Below is a small trained network, with its code and all its weights. Each question gives an input and a target symbol and asks what happens when units are switched off, that is, made to give their printed mean instead of their output.

import numpy as np


def w(rows, s, z=0):
    codes = np.array(rows[::2]) - 128.0
    scale = np.full(codes.shape[1], s)
    scale[-1] = z or s
    return codes * scale


def f(y):
    return np.maximum(y, 0)


def softmax(a):
    e = np.exp(a - a.max(-1, keepdims=True))
    return e / e.sum(-1, keepdims=True)


def log_softmax(a):
    a = a - a.max(-1, keepdims=True)
    return a - np.log(np.exp(a).sum(-1, keepdims=True))


def net(x, mask):
    ids = ['Σαγεξπτ'.index(c) for c in x.split()]
    T = len(ids)
    res = E[ids] + P[:T]
    u = 0
    for l in range(2):
        r = res
        for j in range(2):
            rows = slice(2 * j, 2 * j + 2)
            q, k, v = (r @ M[l][rows].T for M in (Q, K, V))
            z = softmax(np.where(np.tri(T) > 0, q @ k.T / 2**0.5, -1e9)) @ v
            o = O[l][rows]
            res = res + np.where(mask[u + j], z, o[:, -1]) @ o[:, :-1]
        u += 2
        y = f(res @ A[l][:, :-1].T + A[l][:, -1])
        res = res + np.where(mask[u : u + 8], y, B[l][:, -1]) @ B[l][:, :-1]
        u += 8
    return log_softmax(res[-1] @ U[:, :-1].T + U[:, -1])


Q, K, V, O, A, B = {}, {}, {}, {}, {}, {}
E = w([
[101,141,162,70],'Σ',
[132,186,113,70],'α',
[141,200,79,172],'γ',
[99,115,143,160],'ε',
[113,164,125,128],'ξ',
[186,105,6,104],'π',
[44,83,105,94],'τ',
],0.011)
P = w([
[125,138,119,164],'0',
[88,184,48,2],'1',
[94,124,140,228],'2',
[138,19,90,87],'3',
[166,192,86,74],'4',
[86,89,152,204],'5',
],0.0082)
Q[0] = w([
[137,60,115,158],'0.h0',
[160,59,123,162],'0.h0',
[176,63,169,254],'0.h1',
[114,188,128,139],'0.h1',
],0.0085)
K[0] = w([
[99,2,111,116],'0.h0',
[140,20,81,73],'0.h0',
[62,112,132,15],'0.h1',
[140,203,168,139],'0.h1',
],0.0075)
V[0] = w([
[73,16,104,104],'0.h0',
[173,226,171,254],'0.h0',
[177,39,106,117],'0.h1',
[138,204,210,202],'0.h1',
],0.0045)
O[0] = w([
[144,253,107,178,204],'0.h0',
[93,41,124,122,11],'0.h0',
[160,167,99,184,109],'0.h1',
[116,87,131,73,9],'0.h1',
],0.0061,0.0013)
A[0] = w([
[91,113,195,172,52],'0.n0',
[171,132,79,119,48],'0.n1',
[128,112,212,162,104],'0.n2',
[79,134,246,149,251],'0.n3',
[142,98,119,185,193],'0.n4',
[160,179,99,87,17],'0.n5',
[132,193,97,137,228],'0.n6',
[132,131,152,58,114],'0.n7',
],0.012,0.0022)
B[0] = w([
[121,45,210,140,183],'0.n0',
[123,140,147,29,194],'0.n1',
[164,122,230,177,168],'0.n2',
[129,111,237,58,224],'0.n3',
[150,33,101,234,212],'0.n4',
[97,160,217,177,197],'0.n5',
[100,211,156,149,253],'0.n6',
[173,74,2,210,165],'0.n7',
],0.0068,0.0041)
Q[1] = w([
[18,255,112,135],'1.h0',
[208,62,76,155],'1.h0',
[85,166,63,103],'1.h1',
[129,60,156,84],'1.h1',
],0.0064)
K[1] = w([
[148,86,145,250],'1.h0',
[189,169,53,50],'1.h0',
[182,102,133,162],'1.h1',
[96,133,173,99],'1.h1',
],0.011)
V[1] = w([
[124,133,64,97],'1.h0',
[124,180,3,65],'1.h0',
[223,69,40,167],'1.h1',
[107,122,211,168],'1.h1',
],0.0076)
O[1] = w([
[174,140,130,153,66],'1.h0',
[221,120,148,178,5],'1.h0',
[141,189,3,181,38],'1.h1',
[60,95,149,137,186],'1.h1',
],0.0069,0.0024)
A[1] = w([
[191,255,130,89,189],'1.n0',
[189,134,238,106,112],'1.n1',
[191,95,76,193,83],'1.n2',
[159,152,161,179,193],'1.n3',
[185,108,53,202,85],'1.n4',
[71,100,129,65,36],'1.n5',
[88,146,226,117,172],'1.n6',
[217,155,91,159,253],'1.n7',
],0.0073,0.0032)
B[1] = w([
[119,34,169,224,199],'1.n0',
[170,255,154,108,192],'1.n1',
[152,115,95,57,175],'1.n2',
[79,193,86,140,188],'1.n3',
[137,148,79,40,180],'1.n4',
[99,162,74,93,183],'1.n5',
[179,93,147,100,253],'1.n6',
[127,114,61,140,205],'1.n7',
],0.0078,0.0062)
U = w([
[166,185,153,57,2],'Σ',
[75,191,105,254,10],'α',
[76,223,100,94,42],'γ',
[100,11,133,163,165],'ε',
[162,160,179,178,254],'ξ',
[189,141,90,110,205],'π',
[117,138,132,153,212],'τ',
],0.0084,0.0016)

Each question gives the input, a string of symbols that net reads in full, and the target symbol t.
The units are the heads (2 rows each of Q, K, V and O) and the neurons (one row each of A and B). Each row of codes is followed by its name. A weight is (code - 128) times the scale printed after its matrix; where a second scale follows, it is the last column's (O, A, B and U).
mask holds one flag per unit, layer by layer, with each layer's heads first. A switched-off unit (its flag False) gives its mean, the last column of its rows in O or B, instead of its output. The means were averaged over made-up inputs and are rounded, as every weight is.
A unit's drop is (log p(t) with every unit on - log p(t) with that unit switched off) / (log p(t) with every unit on - log p(t) with every unit switched off).
The circuit of an input: a set's keep is (log p(t) with only the set's units on - log p(t) with every unit switched off) / (log p(t) with every unit on - log p(t) with every unit switched off). Starting from the 12 units with the biggest drops (on a tie, the unit counted first), units are removed one at a time, each time the one whose removal leaves the highest keep (on an exact tie, the one counted first), for as long as the keep stays at least 0.8.
units of the circuit, in order: the units of the circuit, biggest drop first
top k neurons: the k neurons with the biggest drops, biggest first
top k neurons in layer l: the k neurons of layer l with the biggest drops, biggest first
heads that matter: for each layer, one digit per head in row order, 1 if its drop is at least 0.15 and else 0, layers parted by /
drop of u: that unit's drop, to one decimal
input ε π π ξ γ, target α: units of the circuit, in order	(1.n0 1.h1 0.n6)
input γ ξ π ξ γ, target α: units of the circuit, in order	(1.n0 1.h1 0.n3 0.n6)
input α Σ Σ, target Σ: top 2 neurons	(0.n3 1.n1)
input π π ε Σ ε Σ, target Σ: units of the circuit, in order	(0.n3 1.n6 1.n1 1.n0)
input ε τ π ε, target π: heads that matter	00 / 11
input π γ π ε, target π: top 3 neurons in layer 0	(0.n3 0.n0 0.n2)
input γ π γ γ, target π: top 2 neurons in layer 1	(1.n4 1.n2)
input ε Σ ε τ ε, target γ: top 2 neurons in layer 1	(1.n5 1.n0)
input ε ε ε τ ε α, target γ: top 2 neurons	(0.n4 0.n0)
input π ξ π ε Σ, target α: top 2 neurons in layer 1	(1.n0 1.n6)
input ε Σ ε ξ π, target γ: top neuron	(0.n4)
input π ε ε ξ τ, target γ: top 4 neurons in layer 0	(0.n4 0.n0 0.n2 0.n3)
input ε ε π ε ξ, target α: drop of 0.n2	0.0
input ε ε ε Σ ε, target γ: drop of 0.n4	0.4
input ξ τ π Σ ξ, target α: drop of 0.n0	0.1
input α π π π ε, target α: top 2 neurons in layer 1	(1.n0 1.n6)
input ε Σ π ε ε, target α: top neuron	(0.n3)
